Here is a tiny trained network, its code and every weight. The questions are about switching its units off for an input and a target symbol, where a switched-off unit gives its printed mean instead of its output.

import numpy as np


def w(rows, s, z=0):
    codes = np.array(rows[::2]) - 128.0
    scale = np.full(codes.shape[1], s)
    scale[-1] = z or s
    return codes * scale


def f(y):
    return np.maximum(y, 0)


def softmax(a):
    e = np.exp(a - a.max(-1, keepdims=True))
    return e / e.sum(-1, keepdims=True)


def log_softmax(a):
    a = a - a.max(-1, keepdims=True)
    return a - np.log(np.exp(a).sum(-1, keepdims=True))


def net(x, mask):
    ids = ['Δαγεζηλμπτφ'.index(c) for c in x.split()]
    T = len(ids)
    res = E[ids] + P[:T]
    u = 0
    for l in range(2):
        r = res
        for j in range(3):
            rows = slice(3 * j, 3 * j + 3)
            q, k, v = (r @ M[l][rows].T for M in (Q, K, V))
            z = softmax(np.where(np.tri(T) > 0, q @ k.T / 3**0.5, -1e9)) @ v
            o = O[l][rows]
            res = res + np.where(mask[u + j], z, o[:, -1]) @ o[:, :-1]
        u += 3
        y = f(res @ A[l][:, :-1].T + A[l][:, -1])
        res = res + np.where(mask[u : u + 4], y, B[l][:, -1]) @ B[l][:, :-1]
        u += 4
    return log_softmax(res[-1] @ U[:, :-1].T + U[:, -1])


Q, K, V, O, A, B = {}, {}, {}, {}, {}, {}
E = w([
[176,125,160,132,167,224,114,128,194,135],'Δ',
[143,128,86,97,160,101,134,128,210,159],'α',
[152,66,16,97,135,106,61,111,180,130],'γ',
[92,130,148,114,202,201,92,131,168,120],'ε',
[135,99,146,82,153,111,60,92,114,127],'ζ',
[121,57,108,154,119,253,110,96,124,95],'η',
[176,40,197,156,87,134,106,78,117,129],'λ',
[142,90,137,129,164,171,175,192,110,89],'μ',
[84,90,75,26,103,148,203,98,133,99],'π',
[140,156,90,207,160,158,165,106,72,87],'τ',
[63,87,163,199,129,84,182,85,185,91],'φ',
],0.018)
P = w([
[176,185,117,127,112,164,42,192,183,78],'0',
[168,134,106,135,156,148,122,121,153,61],'1',
[136,141,76,164,139,164,98,158,89,184],'2',
[148,73,94,137,191,119,196,60,115,88],'3',
[102,106,88,193,151,137,168,118,44,229],'4',
[124,27,100,138,217,83,240,15,82,120],'5',
[80,97,99,182,133,131,183,85,13,255],'6',
],0.0099)
Q[0] = w([
[121,139,155,135,101,93,193,150,145,4],'0.h0',
[116,121,93,168,111,152,108,175,49,216],'0.h0',
[105,200,172,117,4,112,98,206,131,193],'0.h0',
[142,113,190,159,171,99,116,100,155,31],'0.h1',
[167,57,111,116,205,164,145,67,105,97],'0.h1',
[127,133,144,83,92,40,106,95,188,55],'0.h1',
[125,187,102,112,68,83,110,155,140,153],'0.h2',
[91,135,134,126,50,172,144,120,111,117],'0.h2',
[136,158,95,147,147,168,120,145,82,197],'0.h2',
],0.017)
K[0] = w([
[77,219,112,197,79,113,141,169,133,75],'0.h0',
[136,121,123,77,56,76,33,110,151,199],'0.h0',
[161,137,129,103,101,191,24,148,177,113],'0.h0',
[141,96,144,187,131,131,145,143,73,9],'0.h1',
[36,51,154,131,115,85,154,62,55,166],'0.h1',
[117,158,129,173,167,250,116,177,101,56],'0.h1',
[133,172,128,118,148,160,56,135,188,121],'0.h2',
[123,219,162,122,96,104,101,153,133,100],'0.h2',
[145,164,146,74,184,107,75,143,67,176],'0.h2',
],0.015)
V[0] = w([
[98,37,152,88,147,151,159,251,152,120],'0.h0',
[123,158,97,226,144,78,150,177,46,60],'0.h0',
[100,104,131,51,98,132,150,234,87,96],'0.h0',
[30,90,100,87,80,135,94,156,30,60],'0.h1',
[65,95,164,182,114,98,85,133,47,59],'0.h1',
[60,182,238,88,254,208,135,129,96,140],'0.h1',
[154,113,158,157,78,183,124,125,153,160],'0.h2',
[109,120,62,110,153,78,92,82,171,166],'0.h2',
[233,171,124,91,176,70,191,100,143,194],'0.h2',
],0.0074)
O[0] = w([
[171,151,67,175,151,66,184,68,96,194,126],'0.h0',
[113,178,121,144,95,36,146,189,90,37,134],'0.h0',
[200,179,128,116,123,91,176,75,100,167,2],'0.h0',
[141,130,147,77,160,123,101,74,110,69,158],'0.h1',
[110,86,112,140,223,123,104,149,103,77,172],'0.h1',
[105,124,175,109,254,168,210,120,142,166,113],'0.h1',
[137,79,99,143,125,109,119,68,132,88,67],'0.h2',
[111,105,165,101,187,134,160,180,112,143,198],'0.h2',
[128,146,139,140,88,135,100,216,46,160,107],'0.h2',
],0.0085,0.0028)
A[0] = w([
[116,105,173,81,138,127,151,105,139,71,4],'0.n0',
[118,208,144,201,116,123,32,104,2,135,151],'0.n1',
[31,154,182,106,135,174,42,166,127,135,43],'0.n2',
[75,133,244,142,68,163,144,157,99,172,43],'0.n3',
],0.0066,0.0039)
B[0] = w([
[91,147,73,196,87,127,72,177,87,126,183],'0.n0',
[159,1,175,27,105,190,132,154,231,116,236],'0.n1',
[192,130,166,119,82,53,232,165,146,77,254],'0.n2',
[79,92,36,195,175,68,109,112,76,128,162],'0.n3',
],0.0061,0.0031)
Q[1] = w([
[176,160,144,52,145,150,168,82,82,142],'1.h0',
[116,183,160,89,37,122,109,132,161,133],'1.h0',
[113,106,184,52,162,81,104,143,150,65],'1.h0',
[120,175,136,178,51,138,121,133,107,168],'1.h1',
[134,212,181,64,168,132,102,120,83,147],'1.h1',
[105,170,96,107,135,48,148,87,160,74],'1.h1',
[124,103,112,140,209,216,200,159,169,79],'1.h2',
[100,95,114,124,172,249,98,100,112,150],'1.h2',
[177,136,150,44,115,164,156,147,92,176],'1.h2',
],0.013)
K[1] = w([
[154,124,169,77,23,199,212,113,56,127],'1.h0',
[239,185,132,139,81,107,46,83,205,122],'1.h0',
[188,102,236,156,151,149,65,95,62,81],'1.h0',
[154,181,50,121,158,113,82,192,254,170],'1.h1',
[196,227,141,63,159,203,106,141,144,107],'1.h1',
[171,183,105,253,83,206,209,119,111,50],'1.h1',
[48,24,163,118,196,55,133,75,49,129],'1.h2',
[68,60,192,97,63,64,112,83,94,178],'1.h2',
[161,184,98,7,142,100,37,118,162,152],'1.h2',
],0.0096)
V[1] = w([
[126,95,149,77,75,151,190,125,124,126],'1.h0',
[154,114,156,106,137,106,140,179,149,154],'1.h0',
[1,154,85,28,78,103,172,75,121,135],'1.h0',
[152,142,150,174,93,235,157,108,121,115],'1.h1',
[157,71,53,143,105,182,180,145,53,96],'1.h1',
[89,93,40,131,162,148,143,144,127,160],'1.h1',
[94,150,142,120,123,69,98,90,162,117],'1.h2',
[184,76,246,194,68,92,105,92,90,135],'1.h2',
[193,132,100,60,128,168,96,128,73,113],'1.h2',
],0.0093)
O[1] = w([
[143,171,155,166,147,202,141,100,123,65,138],'1.h0',
[88,170,118,149,119,148,137,89,105,158,146],'1.h0',
[228,153,118,143,119,245,168,187,174,56,45],'1.h0',
[147,84,190,254,162,107,159,79,166,69,79],'1.h1',
[128,197,132,177,113,80,10,111,190,82,254],'1.h1',
[155,159,125,76,77,122,94,64,211,167,225],'1.h1',
[108,74,86,124,111,139,172,107,113,91,104],'1.h2',
[198,68,50,231,145,176,97,214,76,151,98],'1.h2',
[86,202,182,136,150,207,2,113,78,154,139],'1.h2',
],0.0068,0.0046)
A[1] = w([
[199,92,144,129,164,155,200,14,88,220,13],'1.n0',
[66,208,218,9,125,161,255,101,196,105,3],'1.n1',
[85,229,105,205,20,164,242,195,135,228,17],'1.n2',
[54,184,45,213,228,130,182,141,131,124,176],'1.n3',
],0.0058,0.0056)
B[1] = w([
[130,193,194,132,84,93,176,254,143,128,185],'1.n0',
[189,113,53,150,190,70,42,219,131,163,207],'1.n1',
[38,197,21,209,207,180,157,113,137,36,175],'1.n2',
[168,87,192,79,90,104,39,74,104,139,254],'1.n3',
],0.0076,0.005)
U = w([
[128,138,220,175,87,135,141,138,149,118,96],'Δ',
[73,181,95,186,155,139,148,135,134,91,138],'α',
[143,146,160,105,20,132,89,128,130,112,108],'γ',
[131,135,152,148,177,110,111,173,145,104,20],'ε',
[64,96,202,62,182,193,135,96,48,108,236],'ζ',
[113,106,160,139,159,153,100,53,173,65,1],'η',
[168,103,124,210,165,119,77,145,83,92,21],'λ',
[196,193,133,163,122,45,144,50,40,109,162],'μ',
[208,169,147,121,140,168,140,135,112,43,142],'π',
[61,175,184,153,133,106,83,197,107,4,89],'τ',
[157,75,129,113,105,106,192,129,121,63,176],'φ',
],0.0049,0.0054)

Each question gives the input, a string of symbols that net reads in full, and the target symbol t.
The units are the heads (3 rows each of Q, K, V and O) and the neurons (one row each of A and B). Each row of codes is followed by its name. A weight is (code - 128) times the scale printed after its matrix; where a second scale follows, it is the last column's (O, A, B and U).
mask holds one flag per unit, layer by layer, with each layer's heads first. A switched-off unit (its flag False) gives its mean, the last column of its rows in O or B, instead of its output. The means were averaged over made-up inputs and are rounded, as every weight is.
A unit's drop is (log p(t) with every unit on - log p(t) with that unit switched off) / (log p(t) with every unit on - log p(t) with every unit switched off).
The circuit of an input: a set's keep is (log p(t) with only the set's units on - log p(t) with every unit switched off) / (log p(t) with every unit on - log p(t) with every unit switched off). Starting from the 12 units with the biggest drops (on a tie, the unit counted first), units are removed one at a time, each time the one whose removal leaves the highest keep (on an exact tie, the one counted first), for as long as the keep stays at least 0.8.
circuit, biggest first: the units of the circuit, biggest drop first
k most important neurons: the k neurons with the biggest drops, biggest first
heads that matter: for each layer, one digit per head in row order, 1 if its drop is at least 0.15 and else 0, layers parted by /
input ζ ζ τ μ α, target α: heads that matter => 010 / 000
input ζ τ τ λ μ Δ, target μ: circuit, biggest first => [0.h0]
input μ ζ α α, target ζ: heads that matter => 000 / 000
input ζ ζ μ φ μ γ Δ, target γ: circuit, biggest first => [0.h1 1.h1]
input ζ η ζ μ π γ, target π: circuit, biggest first => [1.h0 0.h0]
input ζ ζ τ μ τ π γ, target γ: circuit, biggest first => [0.h1 1.h1]
input α τ φ μ λ μ ε, target λ: heads that matter => 000 / 001
input ζ ε α γ τ α, target τ: heads that matter => 100 / 000
input ζ ζ ζ ζ λ, target λ: heads that matter => 000 / 001
input α μ α ζ μ μ λ, target λ: circuit, biggest first => [1.h2 0.h0]
input π α Δ τ ζ γ, target τ: heads that matter => 100 / 000
input ζ γ ε Δ ε α, target ε: circuit, biggest first => [1.n1 0.h1 1.h2]
input ζ π μ ζ, target π: heads that matter => 101 / 100
input γ γ η Δ, target η: heads that matter => 001 / 010
input γ ζ μ ζ φ, target φ: circuit, biggest first => [1.h2]
input ζ γ α α τ, target α: circuit, biggest first => [0.h1 1.n2]
input π ζ μ ζ ε μ α, target α: heads that matter => 010 / 100
input η α Δ, target α: circuit, biggest first => [0.h1 1.n2]
input ζ α ζ ε φ ζ, target φ: circuit, biggest first => [1.h2 0.h0]
input τ ζ ζ γ ε φ μ, target φ: circuit, biggest first => [1.h2]
input τ φ ε, target φ: heads that matter => 000 / 001
input π Δ τ, target π: circuit, biggest first => [1.h0 0.h1]
input ζ ε π, target π: heads that matter => 100 / 100
input ε τ γ λ ζ ζ, target λ: 2 most important neurons => [0.n1 0.n0]
input ζ ζ μ ζ η ζ, target η: circuit, biggest first => [0.h2 1.h1]
input τ τ η γ α η, target η: circuit, biggest first => [1.h1 0.h2]
input ζ τ ζ τ ζ π μ, target π: heads that matter => 000 / 100
